Below are the code and all the weights of a small trained network. Each question names an input and a class and asks about switching units off, where a switched-off unit gives its printed mean instead of its output.

import numpy as np


def w(rows, s, z=0):
    codes = np.array(rows[::2]) - 128.0
    scale = np.full(codes.shape[1], s)
    scale[-1] = z or s
    return codes * scale


def norm(h):
    return h / np.sqrt((h * h).mean(-1, keepdims=True) + 1e-5)


def f(y):
    return np.maximum(y, 0)


def log_softmax(a):
    a = a - a.max(-1, keepdims=True)
    return a - np.log(np.exp(a).sum(-1, keepdims=True))


def net(x, mask):
    res = np.array(x, float).reshape(1, 6) / 4 @ E
    u = 0
    for l in range(2):
        y = f(norm(res) @ A[l][:, :-1].T + A[l][:, -1])
        res = res + np.where(mask[u : u + 7], y, B[l][:, -1]) @ B[l][:, :-1]
        u += 7
    return log_softmax(norm(res)[-1] @ U[:, :-1].T + U[:, -1])


A, B = {}, {}
E = w([
[190,166,168,103,138,130,26,109,130,61],'x0',
[174,146,178,94,168,207,207,106,88,145],'x1',
[153,158,116,82,59,146,1,118,141,118],'x2',
[180,88,126,112,154,158,175,165,103,146],'x3',
[108,96,81,92,174,143,129,134,163,61],'x4',
[140,102,184,128,115,75,160,169,133,55],'x5',
],0.01)
A[0] = w([
[226,246,169,112,123,133,10,151,36,88,154],'0.n0',
[109,161,120,94,165,85,88,64,87,110,182],'0.n1',
[111,183,254,120,77,128,142,133,108,151,200],'0.n2',
[187,149,138,104,213,175,106,56,110,161,192],'0.n3',
[37,67,102,162,97,126,145,154,181,93,57],'0.n4',
[123,80,95,76,99,107,93,213,73,145,40],'0.n5',
[98,189,121,170,128,94,128,79,160,83,5],'0.n6',
],0.0069,0.002)
B[0] = w([
[147,170,127,101,74,80,125,117,190,137,254],'0.n0',
[176,71,157,177,99,208,122,96,254,112,172],'0.n1',
[151,186,22,120,143,126,118,145,154,90,201],'0.n2',
[154,114,149,45,75,169,86,148,126,41,202],'0.n3',
[203,117,244,84,42,156,74,77,198,141,186],'0.n4',
[110,127,119,99,181,215,177,116,196,93,156],'0.n5',
[107,147,206,136,227,227,175,135,37,99,159],'0.n6',
],0.0082,0.0076)
A[1] = w([
[67,108,41,164,123,151,107,46,107,244,101],'1.n0',
[23,187,164,187,159,133,111,79,205,89,2],'1.n1',
[168,193,206,141,2,73,221,137,34,114,227],'1.n2',
[142,24,234,145,167,48,153,137,130,65,29],'1.n3',
[135,66,158,174,101,124,232,174,154,120,196],'1.n4',
[128,146,85,60,123,193,207,178,61,114,90],'1.n5',
[121,192,112,156,217,158,191,110,58,178,28],'1.n6',
],0.0072,0.0019)
B[1] = w([
[41,186,86,103,118,64,104,116,59,194,194],'1.n0',
[217,177,54,50,195,207,144,146,100,84,203],'1.n1',
[105,181,140,61,116,155,80,76,217,66,253],'1.n2',
[68,126,91,181,191,134,172,208,145,184,223],'1.n3',
[99,104,103,158,180,10,113,246,161,95,254],'1.n4',
[96,88,117,197,248,189,191,150,83,85,218],'1.n5',
[89,1,120,61,120,141,46,180,105,103,189],'1.n6',
],0.0072,0.0057)
U = w([
[178,130,142,95,151,206,175,95,113,65,197],'0',
[171,163,130,88,68,121,69,120,250,76,226],'1',
[93,67,130,147,190,108,191,220,146,93,200],'2',
[116,97,172,164,111,117,111,115,86,140,11],'3',
[150,86,167,161,84,100,136,91,67,115,1],'4',
[60,140,81,93,118,159,100,94,98,177,112],'5',
[95,170,93,155,60,31,151,113,122,198,56],'6',
[149,105,169,170,93,133,143,80,90,144,13],'7',
],0.014,0.0039)

Each question gives the input, the list of numbers given to net, and the class t.
The units are the neurons (one row each of A and B). Each row of codes is followed by its name. A weight is (code - 128) times the scale printed after its matrix; where a second scale follows, it is the last column's (A, B and U).
mask holds one flag per neuron, layer by layer. A switched-off neuron (its flag False) gives its mean, the last column of its row in B, instead of its output. The means were averaged over made-up inputs and are rounded, as every weight is.
A unit's drop is (log p(t) with every unit on - log p(t) with that unit switched off) / (log p(t) with every unit on - log p(t) with every unit switched off).
The circuit of an input: a set's keep is (log p(t) with only the set's units on - log p(t) with every unit switched off) / (log p(t) with every unit on - log p(t) with every unit switched off). Starting from the 12 units with the biggest drops (on a tie, the unit counted first), units are removed one at a time, each time the one whose removal leaves the highest keep (on an exact tie, the one counted first), for as long as the keep stays at least 0.8.
circuit, biggest first: the units of the circuit, biggest drop first
most important unit: the unit with the biggest drop
k most important neurons: the k neurons with the biggest drops, biggest first
k most important neurons of layer l: the k neurons of layer l with the biggest drops, biggest first
drop when u is switched off: that unit's drop, to one decimal
input [-2,0,-6,1,-8,-6], class 5: most important unit -> 1.n0
input [-5,3,7,-2,8,-6], class 5: circuit, biggest first -> 0.n0, 1.n0
input [7,8,-1,6,-8,-2], class 1: circuit, biggest first -> 0.n0, 1.n2
input [-6,-2,7,8,5,-1], class 0: circuit, biggest first -> 1.n4, 0.n0
input [-3,8,4,7,3,7], class 2: circuit, biggest first -> 1.n4, 0.n4
input [-3,4,1,-7,2,1], class 0: 2 most important neurons -> 0.n6, 0.n0
input [-1,-2,1,4,-8,-3], class 5: 2 most important neurons of layer 0 -> 0.n4, 0.n1
input [-5,2,-6,-6,-6,-5], class 5: 3 most important neurons -> 1.n6, 1.n0, 0.n0
input [4,8,-7,1,8,-1], class 2: drop when 0.n2 is switched off -> 0.1
input [0,1,-6,-5,-5,-5], class 5: drop when 1.n4 is switched off -> 0.1
input [8,7,-1,1,-5,-3], class 1: drop when 0.n0 is switched off -> 0.4
input [-4,-1,4,4,-2,3], class 2: drop when 0.n5 is switched off -> 0.8
